Below are the code and all the weights of a small trained network. Each question names an input and a class and asks about switching units off, where a switched-off unit gives its printed mean instead of its output.

import numpy as np


def w(rows, s, z=0):
    codes = np.array(rows[::2]) - 128.0
    scale = np.full(codes.shape[1], s)
    scale[-1] = z or s
    return codes * scale


def f(y):
    return np.maximum(y, 0)


def log_softmax(a):
    a = a - a.max(-1, keepdims=True)
    return a - np.log(np.exp(a).sum(-1, keepdims=True))


def net(x, mask):
    res = np.array(x, float).reshape(1, 7) / 4 @ E
    y = f(res @ A[0][:, :-1].T + A[0][:, -1])
    res = res + np.where(mask, y, B[0][:, -1]) @ B[0][:, :-1]
    return log_softmax(res[-1] @ U[:, :-1].T + U[:, -1])


A, B = {}, {}
E = w([
[88,176,24,165,117,105,57],'x0',
[3,146,196,134,53,125,222],'x1',
[134,100,150,188,114,124,134],'x2',
[71,71,89,9,207,152,194],'x3',
[140,100,196,10,1,42,129],'x4',
[70,115,53,211,131,47,41],'x5',
[163,187,205,130,177,219,136],'x6',
],0.0079)
A[0] = w([
[153,159,55,159,96,102,26,127],'N1',
[109,159,204,199,73,184,181,46],'N2',
[127,162,188,200,105,132,195,80],'N3',
[196,177,72,146,118,60,84,60],'N4',
[110,121,165,23,187,197,159,93],'N5',
[136,186,193,226,130,89,225,50],'N6',
[140,119,225,23,147,187,209,224],'N7',
[156,41,44,80,236,177,94,99],'N8',
[93,142,105,165,14,10,140,106],'N9',
[151,161,93,174,104,142,70,16],'N10',
[99,254,62,206,154,159,143,52],'N11',
[188,70,214,108,101,39,95,6],'N12',
[59,153,134,122,181,193,188,106],'N13',
[118,211,89,177,114,164,127,3],'N14',
],0.0079,0.0033)
B[0] = w([
[178,109,207,84,85,159,159,214],'N1',
[127,203,150,230,192,126,85,178],'N2',
[139,186,181,212,170,114,65,169],'N3',
[120,114,235,92,87,131,166,182],'N4',
[108,59,82,94,55,84,217,200],'N5',
[199,182,196,185,100,96,26,171],'N6',
[225,21,189,49,62,175,235,248],'N7',
[104,192,93,216,180,18,76,204],'N8',
[91,42,68,151,73,88,160,212],'N9',
[121,149,196,94,30,170,225,167],'N10',
[152,136,254,90,120,210,102,197],'N11',
[160,121,172,83,117,149,97,176],'N12',
[105,42,81,33,113,201,187,182],'N13',
[209,82,121,118,57,231,184,159],'N14',
],0.008,0.013)
U = w([
[159,231,191,252,138,246,180,44],'0',
[108,52,28,201,99,127,195,164],'1',
[34,143,70,70,118,202,230,3],'2',
[185,227,95,234,193,30,68,171],'3',
[193,89,205,2,60,229,202,210],'4',
],0.007,0.0035)

Each question gives the input, the list of numbers given to net, and the class t.
The units are the neurons (one row each of A and B). Each row of codes is followed by its name. A weight is (code - 128) times the scale printed after its matrix; where a second scale follows, it is the last column's (A, B and U).
mask holds one flag per neuron, in row order. A switched-off neuron (its flag False) gives its mean, the last column of its row in B, instead of its output. The means were averaged over made-up inputs and are rounded, as every weight is.
A unit's drop is (log p(t) with every unit on - log p(t) with that unit switched off) / (log p(t) with every unit on - log p(t) with every unit switched off).
The circuit of an input: a set's keep is (log p(t) with only the set's units on - log p(t) with every unit switched off) / (log p(t) with every unit on - log p(t) with every unit switched off). Starting from the 12 units with the biggest drops (on a tie, the unit counted first), units are removed one at a time, each time the one whose removal leaves the highest keep (on an exact tie, the one counted first), for as long as the keep stays at least 0.8.
circuit, biggest first: the units of the circuit, biggest drop first
unit that matters most: the unit with the biggest drop
top k neurons: the k neurons with the biggest drops, biggest first
drop when u is switched off: that unit's drop, to one decimal
input [-1,-6,3,4,-1,-4,-2], class 1: unit that matters most => N8
input [8,3,-8,8,-5,-6,-3], class 2: circuit, biggest first => (N8, N1)
input [-8,7,-4,-7,1,-2,1], class 0: top 2 neurons => (N2, N3)
input [-5,-6,0,4,4,6,-3], class 3: circuit, biggest first => (N7, N8)
input [-1,-7,-8,-3,-6,6,-3], class 0: top 2 neurons => (N8, N7)
input [4,5,-7,-6,4,2,-5], class 1: top 2 neurons => (N9, N7)
input [-1,3,2,3,-8,1,-2], class 2: circuit, biggest first => (N13, N7)
input [2,8,8,-5,8,3,-3], class 1: top 2 neurons => (N9, N8)
input [1,3,-4,0,-6,-5,-8], class 2: top 2 neurons => (N7, N1)
input [0,-1,-7,4,2,5,5], class 1: top 2 neurons => (N11, N1)
input [3,5,-1,-1,2,8,3], class 1: top 3 neurons => (N7, N9, N12)
input [-3,-5,-8,7,-3,6,1], class 3: drop when N8 is switched off => 0.4
input [3,5,-1,-2,2,-1,5], class 0: drop when N2 is switched off => 0.2
input [3,8,7,-6,4,-7,8], class 0: drop when N2 is switched off => 0.3
input [-3,7,0,-6,1,-3,5], class 0: circuit, biggest first => (N2)
